Here is a tiny trained network, its code and every weight. The questions are about switching its units off for an input and a target symbol, where a switched-off unit gives its printed mean instead of its output.

import numpy as np


def w(rows, s, z=0):
    codes = np.array(rows[::2]) - 128.0
    scale = np.full(codes.shape[1], s)
    scale[-1] = z or s
    return codes * scale


def norm(h):
    return h / np.sqrt((h * h).mean(-1, keepdims=True) + 1e-5)


def softmax(a):
    e = np.exp(a - a.max(-1, keepdims=True))
    return e / e.sum(-1, keepdims=True)


def log_softmax(a):
    a = a - a.max(-1, keepdims=True)
    return a - np.log(np.exp(a).sum(-1, keepdims=True))


def net(x, mask):
    ids = ['γεηλξτω'.index(c) for c in x.split()]
    T = len(ids)
    res = E[ids] + P[:T]
    u = 0
    for l in range(2):
        r = norm(res)
        for j in range(3):
            rows = slice(2 * j, 2 * j + 2)
            q, k, v = (r @ M[l][rows].T for M in (Q, K, V))
            z = softmax(np.where(np.tri(T) > 0, q @ k.T / 2**0.5, -1e9)) @ v
            o = O[l][rows]
            res = res + np.where(mask[u + j], z, o[:, -1]) @ o[:, :-1]
        u += 3
    return log_softmax(norm(res)[-1] @ U[:, :-1].T + U[:, -1])


Q, K, V, O = {}, {}, {}, {}
E = w([
[117,65,26,152,148,128],'γ',
[157,53,33,196,115,146],'ε',
[93,83,58,183,130,173],'η',
[64,64,253,147,127,112],'λ',
[77,81,223,199,145,8],'ξ',
[77,139,31,134,61,121],'τ',
[183,150,45,168,117,122],'ω',
],0.0016)
P = w([
[160,68,164,58,136,128],'0',
[125,15,74,160,141,139],'1',
[130,30,81,174,126,143],'2',
[118,50,107,166,127,141],'3',
[121,70,108,169,122,142],'4',
[116,86,114,167,132,141],'5',
[113,102,116,171,129,140],'6',
[114,121,119,165,132,138],'7',
[115,140,120,163,130,140],'8',
[117,159,117,167,142,128],'9',
[116,178,130,163,140,127],'10',
[120,203,140,159,135,125],'11',
[117,225,136,167,133,127],'12',
[115,249,132,170,133,131],'13',
],0.0018)
Q[0] = w([
[89,150,150,148,79,127],'L0H1',
[92,115,116,190,141,174],'L0H1',
[117,108,170,147,173,21],'L0H2',
[216,184,58,42,146,122],'L0H2',
[140,103,129,72,114,148],'L0H3',
[147,119,125,1,137,180],'L0H3',
],0.01)
K[0] = w([
[109,165,131,96,65,103],'L0H1',
[82,181,96,176,132,142],'L0H1',
[94,214,171,162,125,134],'L0H2',
[138,1,127,89,156,163],'L0H2',
[115,85,140,148,128,125],'L0H3',
[111,46,151,137,137,102],'L0H3',
],0.0098)
V[0] = w([
[216,129,121,129,88,148],'L0H1',
[144,51,97,102,145,137],'L0H1',
[175,186,23,136,113,2],'L0H2',
[124,135,178,106,235,139],'L0H2',
[149,112,129,76,128,254],'L0H3',
[96,64,159,174,202,151],'L0H3',
],0.0022)
O[0] = w([
[90,139,171,90,151,166,108],'L0H1',
[97,212,138,156,103,165,249],'L0H1',
[155,93,106,115,159,4,149],'L0H2',
[62,131,179,81,102,149,21],'L0H2',
[88,174,212,105,139,131,106],'L0H3',
[140,200,76,142,182,114,172],'L0H3',
],0.0024,0.0014)
Q[1] = w([
[149,117,204,76,153,86],'L1H1',
[111,80,229,101,180,99],'L1H1',
[174,162,38,128,120,117],'L1H2',
[110,144,119,188,116,168],'L1H2',
[126,89,117,172,131,71],'L1H3',
[72,109,246,140,164,74],'L1H3',
],0.013)
K[1] = w([
[63,193,120,225,181,154],'L1H1',
[83,220,106,194,119,138],'L1H1',
[145,64,104,6,127,144],'L1H2',
[112,210,185,47,153,128],'L1H2',
[183,235,94,87,92,91],'L1H3',
[103,255,125,206,121,67],'L1H3',
],0.0081)
V[1] = w([
[126,157,116,73,43,211],'L1H1',
[182,91,61,99,132,133],'L1H1',
[131,206,161,118,109,223],'L1H2',
[195,114,164,130,253,133],'L1H2',
[27,111,120,103,96,45],'L1H3',
[194,121,198,170,152,56],'L1H3',
],0.0049)
O[1] = w([
[149,93,75,154,126,42,150],'L1H1',
[38,70,140,112,142,117,228],'L1H1',
[9,134,132,155,90,162,79],'L1H2',
[70,226,151,165,222,11,89],'L1H2',
[2,195,65,79,153,43,131],'L1H3',
[88,13,28,224,174,157,4],'L1H3',
],0.0048,0.0024)
U = w([
[103,185,202,52,152,15,72],'γ',
[230,29,227,176,110,138,82],'ε',
[40,149,175,116,55,254,200],'η',
[157,207,18,243,45,105,4],'λ',
[226,216,71,79,214,230,100],'ξ',
[160,54,30,29,69,128,176],'τ',
[49,78,66,205,220,90,219],'ω',
],0.0091,0.0028)

Each question gives the input, a string of symbols that net reads in full, and the target symbol t.
The units are the heads (2 rows each of Q, K, V and O). Each row of codes is followed by its name. A weight is (code - 128) times the scale printed after its matrix; where a second scale follows, it is the last column's (O and U).
mask holds one flag per head, layer by layer. A switched-off head (its flag False) gives its mean, the last column of its rows in O, instead of its output. The means were averaged over made-up inputs and are rounded, as every weight is.
A unit's drop is (log p(t) with every unit on - log p(t) with that unit switched off) / (log p(t) with every unit on - log p(t) with every unit switched off).
The circuit of an input: a set's keep is (log p(t) with only the set's units on - log p(t) with every unit switched off) / (log p(t) with every unit on - log p(t) with every unit switched off). Starting from all 6 units, units are removed one at a time, each time the one whose removal leaves the highest keep (on an exact tie, the one counted first), for as long as the keep stays at least 0.8.
circuit, biggest first: the units of the circuit, biggest drop first
most important unit: the unit with the biggest drop
heads that matter: for each layer, one digit per head in row order, 1 if its drop is at least 0.15 and else 0, layers parted by /
drop when u is switched off: that unit's drop, to one decimal
input γ τ λ, target γ: heads that matter -> 000 / 001
input τ ε η ξ, target ω: circuit, biggest first -> (L1H3, L0H3)
input ξ τ γ η, target ξ: circuit, biggest first -> (L1H1, L1H2)
input λ γ ω η γ τ γ τ γ ω γ, target λ: circuit, biggest first -> (L0H2, L1H1, L1H2)
input η τ η η ω ε λ ω η η γ, target η: circuit, biggest first -> (L1H2, L0H2)
input η τ γ ω ξ ω ε γ ω λ, target ε: circuit, biggest first -> (L1H3)
input τ η η γ τ λ τ ξ ξ τ γ λ η γ, target τ: heads that matter -> 000 / 010
input τ ξ η τ ω λ ω, target τ: circuit, biggest first -> (L1H2, L1H1)
input ε γ ε, target ε: circuit, biggest first -> (L1H3, L0H1)
input τ τ ω ω η ξ τ η γ ω γ, target τ: circuit, biggest first -> (L1H2, L1H1)
input ω ω ξ η γ ε ξ τ ω ε ξ ε ω, target ω: circuit, biggest first -> (L1H3, L1H2, L1H1)
input λ η ε γ ω ε ε ξ ω ω τ ξ, target ε: heads that matter -> 101 / 001
input η ω γ ξ ω η γ ξ ε λ ε, target η: heads that matter -> 000 / 010
input ε τ γ ε γ ω ω τ γ γ τ γ γ, target ε: heads that matter -> 000 / 001
input η ω τ τ, target η: circuit, biggest first -> (L1H2, L0H3, L0H2)
input ε ε τ ε η γ τ τ η, target ε: heads that matter -> 000 / 001
input γ ω λ ξ η τ ω, target γ: most important unit -> L1H3
input ω λ ε τ ω ω ε η τ, target ω: circuit, biggest first -> (L1H3, L1H2)
input λ η γ ξ ε, target λ: circuit, biggest first -> (L1H1, L0H2, L1H2)
input λ ξ ω γ λ ε ξ, target ω: heads that matter -> 000 / 001
input ξ τ τ ξ τ ω γ ω λ η γ, target ξ: heads that matter -> 000 / 110
input ε η ξ ω λ τ ξ γ λ η η ω, target ε: drop when L1H2 is switched off -> 0.0
input γ γ ω ε τ γ ω ε τ, target γ: drop when L1H3 is switched off -> 0.3
input λ ξ ε γ η ε λ ω η η ω ε λ, target ε: drop when L0H1 is switched off -> 0.1
input τ τ ε ξ τ γ ξ η, target τ: drop when L1H3 is switched off -> 0.2
